Below are the code and all the weights of a small trained network. Each question names an input and a class and asks about switching units off, where a switched-off unit gives its printed mean instead of its output.

import numpy as np


def w(rows, s, z=0):
    codes = np.array(rows[::2]) - 128.0
    scale = np.full(codes.shape[1], s)
    scale[-1] = z or s
    return codes * scale


def f(y):
    return np.maximum(y, 0)


def log_softmax(a):
    a = a - a.max(-1, keepdims=True)
    return a - np.log(np.exp(a).sum(-1, keepdims=True))


def net(x, mask):
    res = np.array(x, float).reshape(1, 8) / 4 @ E
    y = f(res @ A[0][:, :-1].T + A[0][:, -1])
    res = res + np.where(mask, y, B[0][:, -1]) @ B[0][:, :-1]
    return log_softmax(res[-1] @ U[:, :-1].T + U[:, -1])


A, B = {}, {}
E = w([
[218,212,163,125,94],'x0',
[177,54,205,55,127],'x1',
[130,34,45,12,62],'x2',
[14,211,139,51,101],'x3',
[160,176,159,121,199],'x4',
[68,45,252,141,124],'x5',
[184,37,102,124,81],'x6',
[152,111,60,144,253],'x7',
],0.0059)
A[0] = w([
[91,169,172,59,157,173],'N0',
[93,154,148,119,221,196],'N1',
[103,56,135,88,138,114],'N2',
[112,109,80,97,119,92],'N3',
[157,127,190,10,88,127],'N4',
[93,115,154,147,66,133],'N5',
[65,54,148,171,239,130],'N6',
[110,97,184,83,85,147],'N7',
[174,85,151,178,170,151],'N8',
[86,161,152,98,200,209],'N9',
[151,226,144,202,106,180],'N10',
[120,218,144,83,143,193],'N11',
[180,116,101,151,109,137],'N12',
[94,84,141,148,104,125],'N13',
[197,226,140,126,113,171],'N14',
[193,90,149,146,111,157],'N15',
[137,202,77,73,194,252],'N16',
[110,79,92,109,96,114],'N17',
[132,118,59,49,127,139],'N18',
[233,92,161,143,169,155],'N19',
],0.013,0.0049)
B[0] = w([
[117,131,169,172,130,211],'N0',
[183,146,131,213,165,215],'N1',
[109,169,144,166,121,206],'N2',
[148,188,87,107,139,178],'N3',
[161,144,202,127,134,235],'N4',
[83,73,161,90,96,193],'N5',
[131,65,123,170,106,245],'N6',
[79,108,220,135,185,217],'N7',
[173,95,139,162,255,217],'N8',
[158,115,161,200,113,213],'N9',
[73,236,136,105,55,238],'N10',
[165,115,155,179,68,222],'N11',
[156,113,142,112,133,191],'N12',
[76,101,106,119,122,184],'N13',
[144,169,154,168,109,229],'N14',
[118,91,129,145,223,218],'N15',
[167,132,104,187,73,254],'N16',
[82,182,107,121,123,197],'N17',
[197,213,103,118,129,229],'N18',
[195,91,152,137,147,245],'N19',
],0.0097,0.0082)
U = w([
[145,9,185,204,152,141],'0',
[235,101,214,96,170,153],'1',
[48,132,254,74,66,135],'2',
[62,45,164,125,133,3],'3',
[40,150,106,147,140,93],'4',
[201,215,178,231,114,214],'5',
[127,182,159,176,79,146],'6',
[207,153,30,25,99,5],'7',
],0.0091,0.0018)

Each question gives the input, the list of numbers given to net, and the class t.
The units are the neurons (one row each of A and B). Each row of codes is followed by its name. A weight is (code - 128) times the scale printed after its matrix; where a second scale follows, it is the last column's (A, B and U).
mask holds one flag per neuron, in row order. A switched-off neuron (its flag False) gives its mean, the last column of its row in B, instead of its output. The means were averaged over made-up inputs and are rounded, as every weight is.
A unit's drop is (log p(t) with every unit on - log p(t) with that unit switched off) / (log p(t) with every unit on - log p(t) with every unit switched off).
The circuit of an input: a set's keep is (log p(t) with only the set's units on - log p(t) with every unit switched off) / (log p(t) with every unit on - log p(t) with every unit switched off). Starting from the 12 units with the biggest drops (on a tie, the unit counted first), units are removed one at a time, each time the one whose removal leaves the highest keep (on an exact tie, the one counted first), for as long as the keep stays at least 0.8.
units of the circuit, in order: the units of the circuit, biggest drop first
k most important neurons: the k neurons with the biggest drops, biggest first
drop when u is switched off: that unit's drop, to one decimal
input [5,3,6,-1,-2,-3,3,-1], class 1: units of the circuit, in order : N10; N4; N16
input [-7,1,8,3,-8,-1,-6,-2], class 4: units of the circuit, in order : N17
input [6,3,-2,-4,-7,4,3,-4], class 0: units of the circuit, in order : N18; N15
input [6,-4,8,7,-8,-4,7,-3], class 7: 2 most important neurons : N18; N3
input [-8,-2,6,3,-3,-1,6,2], class 7: 2 most important neurons : N18; N3
input [8,8,-7,-4,5,5,1,1], class 1: 2 most important neurons : N19; N8
input [-3,7,-7,8,-1,4,5,-2], class 2: drop when N17 is switched off : -0.1
input [-5,-6,-5,-3,6,7,2,1], class 0: drop when N6 is switched off : 0.2
input [-1,-3,-8,-4,-1,-1,-3,-8], class 6: drop when N10 is switched off : 0.4
input [2,3,3,3,-6,7,-2,5], class 2: drop when N10 is switched off : -0.1
